Below is a small trained network, with its code and all its weights. Each question gives an input and a target symbol and asks what happens when units are switched off, that is, made to give their printed mean instead of their output.

import numpy as np


def w(rows, s, z=0):
    codes = np.array(rows[::2]) - 128.0
    scale = np.full(codes.shape[1], s)
    scale[-1] = z or s
    return codes * scale


def f(y):
    return y / 2 * (1 + np.tanh(0.7978845608 * (y + 0.044715 * y**3)))


def softmax(a):
    e = np.exp(a - a.max(-1, keepdims=True))
    return e / e.sum(-1, keepdims=True)


def log_softmax(a):
    a = a - a.max(-1, keepdims=True)
    return a - np.log(np.exp(a).sum(-1, keepdims=True))


def net(x, mask):
    ids = ['βδεζηθμπστφψω'.index(c) for c in x.split()]
    T = len(ids)
    res = E[ids] + P[:T]
    q, k, v = (res @ M[0].T for M in (Q, K, V))
    z = softmax(np.where(np.tri(T) > 0, q @ k.T / 3**0.5, -1e9)) @ v
    res = res + np.where(mask[0], z, O[0][:, -1]) @ O[0][:, :-1]
    y = f(res @ A[0][:, :-1].T + A[0][:, -1])
    res = res + np.where(mask[1:13], y, B[0][:, -1]) @ B[0][:, :-1]
    return log_softmax(res[-1] @ U[:, :-1].T + U[:, -1])


Q, K, V, O, A, B = {}, {}, {}, {}, {}, {}
E = w([
[4,134,35,156,201],'β',
[217,34,71,153,241],'δ',
[139,140,166,141,173],'ε',
[121,85,232,86,82],'ζ',
[87,153,194,174,138],'η',
[157,91,158,87,169],'θ',
[102,205,123,36,105],'μ',
[176,225,101,158,117],'π',
[117,57,122,35,137],'σ',
[93,86,138,244,117],'τ',
[83,95,66,83,108],'φ',
[116,78,32,179,94],'ψ',
[81,145,192,55,189],'ω',
],0.018)
P = w([
[255,240,148,112,142],'0',
[180,164,141,129,140],'1',
[149,135,145,138,133],'2',
[141,135,141,139,151],'3',
[133,123,151,146,156],'4',
[125,121,146,146,159],'5',
[123,121,138,139,159],'6',
[120,118,152,146,170],'7',
[118,126,139,144,175],'8',
[108,116,144,138,183],'9',
[112,121,139,131,183],'10',
[115,121,142,139,183],'11',
],0.0079)
Q[0] = w([
[2,80,142,147,117],'h1',
[232,218,200,133,66],'h1',
[227,172,109,97,18],'h1',
],0.0091)
K[0] = w([
[61,129,116,114,199],'h1',
[164,172,108,132,1],'h1',
[163,252,215,66,4],'h1',
],0.0093)
V[0] = w([
[164,39,30,90,183],'h1',
[61,193,128,56,121],'h1',
[135,116,62,178,253],'h1',
],0.0067)
O[0] = w([
[174,85,95,88,21,201],'h1',
[31,148,90,69,213,156],'h1',
[2,67,182,172,107,254],'h1',
],0.0079,0.0062)
A[0] = w([
[240,110,172,198,117,255],'n1',
[185,231,35,212,141,72],'n2',
[168,185,60,241,122,74],'n3',
[131,253,209,135,55,146],'n4',
[207,179,144,147,182,172],'n5',
[112,111,206,134,68,132],'n6',
[174,178,198,58,162,27],'n7',
[217,200,197,2,96,119],'n8',
[87,206,193,75,131,119],'n9',
[84,143,187,77,88,55],'n10',
[218,155,88,37,147,234],'n11',
[142,191,128,223,85,54],'n12',
],0.0089,0.0062)
B[0] = w([
[133,210,148,138,112,200],'n1',
[94,64,5,142,99,147],'n2',
[106,2,145,209,124,142],'n3',
[201,152,49,156,243,182],'n4',
[63,157,230,138,128,163],'n5',
[137,156,60,140,157,226],'n6',
[145,60,122,207,140,172],'n7',
[180,56,168,123,187,197],'n8',
[145,120,68,121,168,255],'n9',
[130,79,97,170,112,189],'n10',
[114,144,136,47,35,207],'n11',
[25,36,142,187,160,135],'n12',
],0.0093,0.0062)
U = w([
[162,163,49,101,158,185],'β',
[135,193,87,163,167,130],'δ',
[158,107,1,161,170,2],'ε',
[185,53,167,132,194,69],'ζ',
[124,173,224,118,91,143],'η',
[120,170,103,76,85,182],'θ',
[135,92,190,87,90,96],'μ',
[80,112,121,126,153,134],'π',
[231,122,118,154,111,123],'σ',
[42,242,74,85,103,71],'τ',
[125,238,160,137,130,148],'φ',
[188,107,67,162,96,171],'ψ',
[115,105,213,176,122,63],'ω',
],0.0093,0.0098)

Each question gives the input, a string of symbols that net reads in full, and the target symbol t.
The units are the heads (3 rows each of Q, K, V and O) and the neurons (one row each of A and B). Each row of codes is followed by its name. A weight is (code - 128) times the scale printed after its matrix; where a second scale follows, it is the last column's (O, A, B and U).
mask holds one flag per unit, heads first, then neurons. A switched-off unit (its flag False) gives its mean, the last column of its rows in O or B, instead of its output. The means were averaged over made-up inputs and are rounded, as every weight is.
A unit's drop is (log p(t) with every unit on - log p(t) with that unit switched off) / (log p(t) with every unit on - log p(t) with every unit switched off).
The circuit of an input: a set's keep is (log p(t) with only the set's units on - log p(t) with every unit switched off) / (log p(t) with every unit on - log p(t) with every unit switched off). Starting from the 12 units with the biggest drops (on a tie, the unit counted first), units are removed one at a time, each time the one whose removal leaves the highest keep (on an exact tie, the one counted first), for as long as the keep stays at least 0.8.
units of the circuit, in order: the units of the circuit, biggest drop first
unit that matters most: the unit with the biggest drop
top k neurons: the k neurons with the biggest drops, biggest first
drop of u: that unit's drop, to one decimal
input ω δ δ τ ω ω φ φ, target ψ: top 3 neurons -> n6, n11, n5
input ω η η, target φ: units of the circuit, in order -> h1, n5
input ω ψ φ τ, target ω: top 3 neurons -> n12, n3, n9
input ζ φ ψ ω π β μ, target β: top 3 neurons -> n4, n9, n11
input φ φ ε, target φ: unit that matters most -> n1
input ψ φ η ω σ, target θ: top 2 neurons -> n11, n7
input ω μ σ ω σ σ π π ζ, target ζ: units of the circuit, in order -> h1, n8
input φ ω ψ ω η, target δ: top 3 neurons -> n4, n11, n6
input φ ψ ω, target ζ: units of the circuit, in order -> n8, h1, n1
input ω ω ζ π η η, target δ: top 3 neurons -> n4, n11, n9
input φ φ ω, target ζ: top 2 neurons -> n8, n7
input ω φ φ, target τ: top 2 neurons -> n8, n7
input ω ω δ ω φ η, target ψ: top 2 neurons -> n6, n4
input η μ θ, target η: top neuron -> n5
input φ π τ ψ ω μ ε β φ ψ, target π: drop of n9 -> 0.1
input φ ω δ σ, target ψ: drop of n6 -> 0.6
input μ φ φ φ φ, target θ: drop of n11 -> 0.1
